Below is a small trained network, with its code and all its weights. Each question gives an input and a class and asks what happens when units are switched off, that is, made to give their printed mean instead of their output.

import numpy as np


def w(rows, s, z=0):
    codes = np.array(rows[::2]) - 128.0
    scale = np.full(codes.shape[1], s)
    scale[-1] = z or s
    return codes * scale


def norm(h):
    return h / np.sqrt((h * h).mean(-1, keepdims=True) + 1e-5)


def f(y):
    return np.maximum(y, 0)


def log_softmax(a):
    a = a - a.max(-1, keepdims=True)
    return a - np.log(np.exp(a).sum(-1, keepdims=True))


def net(x, mask):
    res = np.array(x, float).reshape(1, 4) / 4 @ E
    u = 0
    for l in range(2):
        y = f(norm(res) @ A[l][:, :-1].T + A[l][:, -1])
        res = res + np.where(mask[u : u + 16], y, B[l][:, -1]) @ B[l][:, :-1]
        u += 16
    return log_softmax(norm(res)[-1] @ U[:, :-1].T + U[:, -1])


A, B = {}, {}
E = w([
[210,95,143,114,90,115],'x0',
[150,198,174,55,163,49],'x1',
[170,210,165,155,181,183],'x2',
[78,124,254,158,121,150],'x3',
],0.0066)
A[0] = w([
[121,148,129,133,185,198,249],'L0N1',
[174,95,162,58,138,57,2],'L0N2',
[156,121,212,183,201,104,131],'L0N3',
[91,138,106,123,107,112,44],'L0N4',
[37,133,130,135,135,112,149],'L0N5',
[140,58,90,84,133,48,87],'L0N6',
[142,116,96,132,150,126,123],'L0N7',
[189,124,162,144,111,162,187],'L0N8',
[91,150,155,111,138,183,72],'L0N9',
[148,103,154,109,84,113,104],'L0N10',
[188,213,86,62,133,97,152],'L0N11',
[133,58,111,247,95,178,97],'L0N12',
[72,118,102,179,159,124,76],'L0N13',
[80,88,121,76,85,56,85],'L0N14',
[130,123,188,153,131,206,81],'L0N15',
[122,119,133,93,106,53,95],'L0N16',
],0.013,0.0043)
B[0] = w([
[175,89,166,98,125,122,229],'L0N1',
[103,106,125,169,167,119,193],'L0N2',
[97,215,173,129,103,95,212],'L0N3',
[130,82,136,127,130,167,140],'L0N4',
[247,141,89,129,123,152,199],'L0N5',
[159,142,194,129,140,108,215],'L0N6',
[161,139,124,151,157,127,159],'L0N7',
[135,141,153,110,153,199,194],'L0N8',
[156,145,159,110,112,101,171],'L0N9',
[115,123,131,59,158,124,166],'L0N10',
[79,142,129,121,152,111,254],'L0N11',
[61,96,83,156,118,92,229],'L0N12',
[137,151,141,149,170,185,171],'L0N13',
[150,117,142,98,123,139,203],'L0N14',
[198,149,123,166,86,105,196],'L0N15',
[154,81,124,140,134,79,186],'L0N16',
],0.012,0.0084)
A[1] = w([
[154,124,118,114,174,137,178],'L1N1',
[185,30,106,137,68,102,121],'L1N2',
[110,50,108,53,150,72,67],'L1N3',
[153,76,75,197,96,179,22],'L1N4',
[137,207,111,142,204,116,187],'L1N5',
[158,81,133,81,26,197,116],'L1N6',
[152,180,188,131,124,112,91],'L1N7',
[147,66,168,155,151,160,54],'L1N8',
[81,72,69,248,109,147,4],'L1N9',
[176,107,121,35,187,211,155],'L1N10',
[182,213,163,174,20,158,119],'L1N11',
[148,88,112,168,76,131,3],'L1N12',
[91,19,144,111,146,185,177],'L1N13',
[100,226,187,155,74,140,94],'L1N14',
[122,198,138,180,158,104,113],'L1N15',
[223,73,146,112,61,132,174],'L1N16',
],0.011,0.0031)
B[1] = w([
[112,93,166,150,120,160,196],'L1N1',
[58,175,118,85,70,150,222],'L1N2',
[219,154,84,126,173,88,209],'L1N3',
[61,103,236,196,114,73,189],'L1N4',
[87,58,52,177,112,197,242],'L1N5',
[78,142,80,114,181,83,163],'L1N6',
[114,131,131,134,137,91,237],'L1N7',
[118,92,58,99,46,142,163],'L1N8',
[107,99,212,219,81,60,196],'L1N9',
[109,51,200,160,134,215,208],'L1N10',
[233,170,89,202,176,116,254],'L1N11',
[110,71,66,145,155,90,158],'L1N12',
[206,181,98,95,42,178,188],'L1N13',
[139,204,192,109,126,222,223],'L1N14',
[105,196,81,62,1,103,202],'L1N15',
[44,152,54,85,121,149,243],'L1N16',
],0.0074,0.0073)
U = w([
[183,74,107,23,82,163,128],'0',
[58,87,107,234,48,97,139],'1',
[207,63,168,92,234,32,147],'2',
[84,148,9,96,161,58,154],'3',
[103,69,87,168,199,253,167],'4',
[17,214,185,75,170,154,114],'5',
[146,134,122,131,133,145,2],'6',
[243,243,183,175,99,176,162],'7',
],0.016,0.009)

Each question gives the input, the list of numbers given to net, and the class t.
The units are the neurons (one row each of A and B). Each row of codes is followed by its name. A weight is (code - 128) times the scale printed after its matrix; where a second scale follows, it is the last column's (A, B and U).
mask holds one flag per neuron, layer by layer. A switched-off neuron (its flag False) gives its mean, the last column of its row in B, instead of its output. The means were averaged over made-up inputs and are rounded, as every weight is.
A unit's drop is (log p(t) with every unit on - log p(t) with that unit switched off) / (log p(t) with every unit on - log p(t) with every unit switched off).
The circuit of an input: a set's keep is (log p(t) with only the set's units on - log p(t) with every unit switched off) / (log p(t) with every unit on - log p(t) with every unit switched off). Starting from the 12 units with the biggest drops (on a tie, the unit counted first), units are removed one at a time, each time the one whose removal leaves the highest keep (on an exact tie, the one counted first), for as long as the keep stays at least 0.8.
units of the circuit, in order: the units of the circuit, biggest drop first
top k neurons: the k neurons with the biggest drops, biggest first
top k neurons in layer l: the k neurons of layer l with the biggest drops, biggest first
drop when u is switched off: that unit's drop, to one decimal
input [4,4,-3,6], class 2: top neuron : L0N16
input [4,2,2,-7], class 3: top 3 neurons in layer 0 : L0N11, L0N5, L0N1
input [3,1,-4,7], class 5: top 2 neurons : L0N10, L1N16
input [2,7,-2,7], class 5: top 4 neurons : L0N3, L0N15, L0N2, L0N10
input [-8,7,5,-5], class 3: top 2 neurons in layer 1 : L1N5, L1N4
input [8,4,0,1], class 2: top 2 neurons : L0N16, L0N10
input [-5,-5,3,2], class 1: top 4 neurons : L0N12, L0N6, L1N4, L1N16
input [4,8,0,1], class 5: top 2 neurons : L0N3, L0N1
input [7,-4,-7,8], class 0: top 2 neurons : L0N10, L1N13
input [2,-4,-7,1], class 3: top 2 neurons in layer 0 : L0N14, L0N10
input [-7,7,1,-5], class 3: top 3 neurons : L0N11, L0N8, L1N5
input [-7,-5,3,0], class 1: top 2 neurons in layer 0 : L0N12, L0N8
input [-5,2,5,-3], class 5: top 2 neurons in layer 0 : L0N11, L0N5
input [-1,2,-6,-6], class 2: units of the circuit, in order : L0N6
input [-5,2,-4,-1], class 0: top 2 neurons : L0N14, L0N16
input [1,3,-6,0], class 2: top 2 neurons in layer 0 : L0N6, L0N2
input [-7,-8,5,-1], class 1: drop when L0N12 is switched off : 1.2
input [4,1,-7,6], class 0: drop when L0N3 is switched off : 0.1
input [-2,6,1,-5], class 3: drop when L0N11 is switched off : 0.2
input [7,2,5,-4], class 4: drop when L0N3 is switched off : 0.0
input [-5,3,2,-5], class 4: units of the circuit, in order : L1N5
input [0,-5,3,3], class 1: top 2 neurons : L0N12, L0N6
